Below are the code and all the weights of a small trained network. Each question names an input and a class and asks about switching units off, where a switched-off unit gives its printed mean instead of its output.

import numpy as np


def w(rows, s, z=0):
    codes = np.array(rows[::2]) - 128.0
    scale = np.full(codes.shape[1], s)
    scale[-1] = z or s
    return codes * scale


def norm(h):
    return h / np.sqrt((h * h).mean(-1, keepdims=True) + 1e-5)


def f(y):
    return np.maximum(y, 0)


def log_softmax(a):
    a = a - a.max(-1, keepdims=True)
    return a - np.log(np.exp(a).sum(-1, keepdims=True))


def net(x, mask):
    res = np.array(x, float).reshape(1, 8) / 4 @ E
    u = 0
    for l in range(3):
        y = f(norm(res) @ A[l][:, :-1].T + A[l][:, -1])
        res = res + np.where(mask[u : u + 4], y, B[l][:, -1]) @ B[l][:, :-1]
        u += 4
    return log_softmax(norm(res)[-1] @ U[:, :-1].T + U[:, -1])


A, B = {}, {}
E = w([
[130,129,127,126,128,123,126,124,131,130,126,128],'x0',
[127,100,67,156,229,118,4,139,171,93,197,153],'x1',
[44,30,156,100,73,105,77,147,164,185,133,66],'x2',
[188,116,179,164,140,113,118,168,153,190,102,170],'x3',
[138,57,73,79,155,107,190,199,90,129,164,192],'x4',
[130,121,132,124,130,126,128,128,129,122,130,126],'x5',
[157,179,110,79,78,212,177,157,242,167,249,126],'x6',
[122,127,134,133,136,127,133,119,129,131,131,133],'x7',
],0.0037)
A[0] = w([
[236,111,198,200,140,74,114,212,254,239,23,227,5],'L0N1',
[149,138,177,43,25,93,245,92,122,174,33,169,2],'L0N2',
[108,89,148,130,154,59,97,88,85,79,51,120,165],'L0N3',
[108,15,72,85,168,119,236,217,98,122,139,217,40],'L0N4',
],0.0052,0.0017)
B[0] = w([
[75,102,161,65,178,207,99,52,47,88,196,106,255],'L0N1',
[111,119,79,253,145,152,148,228,106,131,117,80,253],'L0N2',
[190,136,144,152,83,114,156,85,184,90,227,121,239],'L0N3',
[194,206,112,89,93,89,18,104,119,169,132,97,249],'L0N4',
],0.0052)
A[1] = w([
[62,145,32,85,97,115,155,103,118,54,113,96,1],'L1N1',
[150,124,110,123,153,136,83,113,165,117,155,149,100],'L1N2',
[110,60,131,137,153,40,112,94,64,96,13,158,16],'L1N3',
[75,4,169,84,99,91,106,155,167,172,81,130,22],'L1N4',
],0.011,0.0017)
B[1] = w([
[128,77,229,105,190,193,105,103,63,195,149,157,181],'L1N1',
[116,105,123,190,86,125,190,184,90,133,93,82,254],'L1N2',
[193,111,237,89,94,119,164,182,249,96,161,196,167],'L1N3',
[42,181,2,92,135,92,176,21,114,91,118,135,183],'L1N4',
],0.0057,0.0066)
A[2] = w([
[122,126,114,73,126,197,180,158,251,153,170,172,3],'L2N1',
[170,202,102,131,224,159,165,117,138,106,61,232,53],'L2N2',
[110,193,174,161,135,172,50,73,191,132,40,97,50],'L2N3',
[102,90,71,164,227,135,36,163,195,98,122,164,50],'L2N4',
],0.012,0.0017)
B[2] = w([
[166,101,201,176,158,57,100,94,139,44,82,169,247],'L2N1',
[2,87,84,97,100,111,91,76,190,155,123,79,221],'L2N2',
[178,126,42,73,155,95,115,196,111,156,151,182,253],'L2N3',
[130,182,172,139,81,187,238,155,103,178,53,122,215],'L2N4',
],0.0073,0.0039)
U = w([
[199,109,225,168,119,64,135,121,230,29,120,196,108],'0',
[107,148,132,198,84,183,253,207,95,178,4,95,93],'1',
[131,140,97,149,141,132,100,117,117,122,168,106,254],'2',
[6,130,32,75,111,99,115,49,200,134,101,111,95],'3',
[210,148,45,46,135,84,68,204,115,190,130,183,78],'4',
[103,90,196,90,204,228,87,93,65,144,158,141,67],'5',
[144,139,108,160,139,149,100,116,113,105,142,95,171],'6',
],0.0055,0.0054)

Each question gives the input, the list of numbers given to net, and the class t.
The units are the neurons (one row each of A and B). Each row of codes is followed by its name. A weight is (code - 128) times the scale printed after its matrix; where a second scale follows, it is the last column's (A, B and U).
mask holds one flag per neuron, layer by layer. A switched-off neuron (its flag False) gives its mean, the last column of its row in B, instead of its output. The means were averaged over made-up inputs and are rounded, as every weight is.
A unit's drop is (log p(t) with every unit on - log p(t) with that unit switched off) / (log p(t) with every unit on - log p(t) with every unit switched off).
The circuit of an input: a set's keep is (log p(t) with only the set's units on - log p(t) with every unit switched off) / (log p(t) with every unit on - log p(t) with every unit switched off). Starting from all 12 units, units are removed one at a time, each time the one whose removal leaves the highest keep (on an exact tie, the one counted first), for as long as the keep stays at least 0.8.
circuit, biggest first: the units of the circuit, biggest drop first
most important unit: the unit with the biggest drop
top k neurons in layer l: the k neurons of layer l with the biggest drops, biggest first
drop of u: that unit's drop, to one decimal
input [5,-4,4,-5,8,-7,4,-6], class 4: circuit, biggest first => (L0N4)
input [4,-3,-2,7,-7,3,1,2], class 4: top 2 neurons in layer 1 => (L1N2 L1N1)
input [-4,-5,0,8,-4,-2,-6,-7], class 5: top 2 neurons in layer 2 => (L2N1 L2N4)
input [5,-7,8,3,7,4,2,-8], class 3: top 2 neurons in layer 1 => (L1N4 L1N2)
input [-4,-3,-7,2,-7,0,6,-3], class 3: circuit, biggest first => (L2N2 L0N3)
input [7,2,-8,3,6,-5,8,-4], class 0: top 2 neurons in layer 2 => (L2N1 L2N3)
input [1,-5,-3,-4,-4,0,6,6], class 0: top 2 neurons in layer 2 => (L2N1 L2N4)
input [1,-3,-6,8,-1,2,6,0], class 5: top 2 neurons in layer 0 => (L0N1 L0N3)
input [-7,-2,7,1,5,6,6,-2], class 3: top 2 neurons in layer 1 => (L1N4 L1N3)
input [-8,-4,6,-8,-8,2,4,-6], class 4: circuit, biggest first => (L2N3 L1N2)
input [5,6,1,-5,-5,-3,-5,-4], class 1: top 2 neurons in layer 2 => (L2N4 L2N1)
input [-2,4,-7,-3,-3,-3,8,3], class 0: top 2 neurons in layer 1 => (L1N4 L1N2)
input [2,4,-3,-7,-4,-1,-2,0], class 5: top 2 neurons in layer 0 => (L0N4 L0N2)
input [0,-5,-3,-8,-7,5,-1,2], class 5: most important unit => L1N1
input [-3,-1,-6,-4,0,-3,-5,4], class 3: top 2 neurons in layer 2 => (L2N2 L2N1)
input [-2,7,5,-8,6,-4,5,2], class 5: top 2 neurons in layer 2 => (L2N3 L2N1)
input [-4,1,1,5,2,4,-2,5], class 5: drop of L0N1 => 1.5
input [-8,8,-8,0,7,3,3,-6], class 1: drop of L0N3 => 0.1
input [7,-5,2,8,1,4,-3,-7], class 5: drop of L0N1 => 1.1
input [-7,2,8,6,0,7,0,0], class 3: most important unit => L1N4
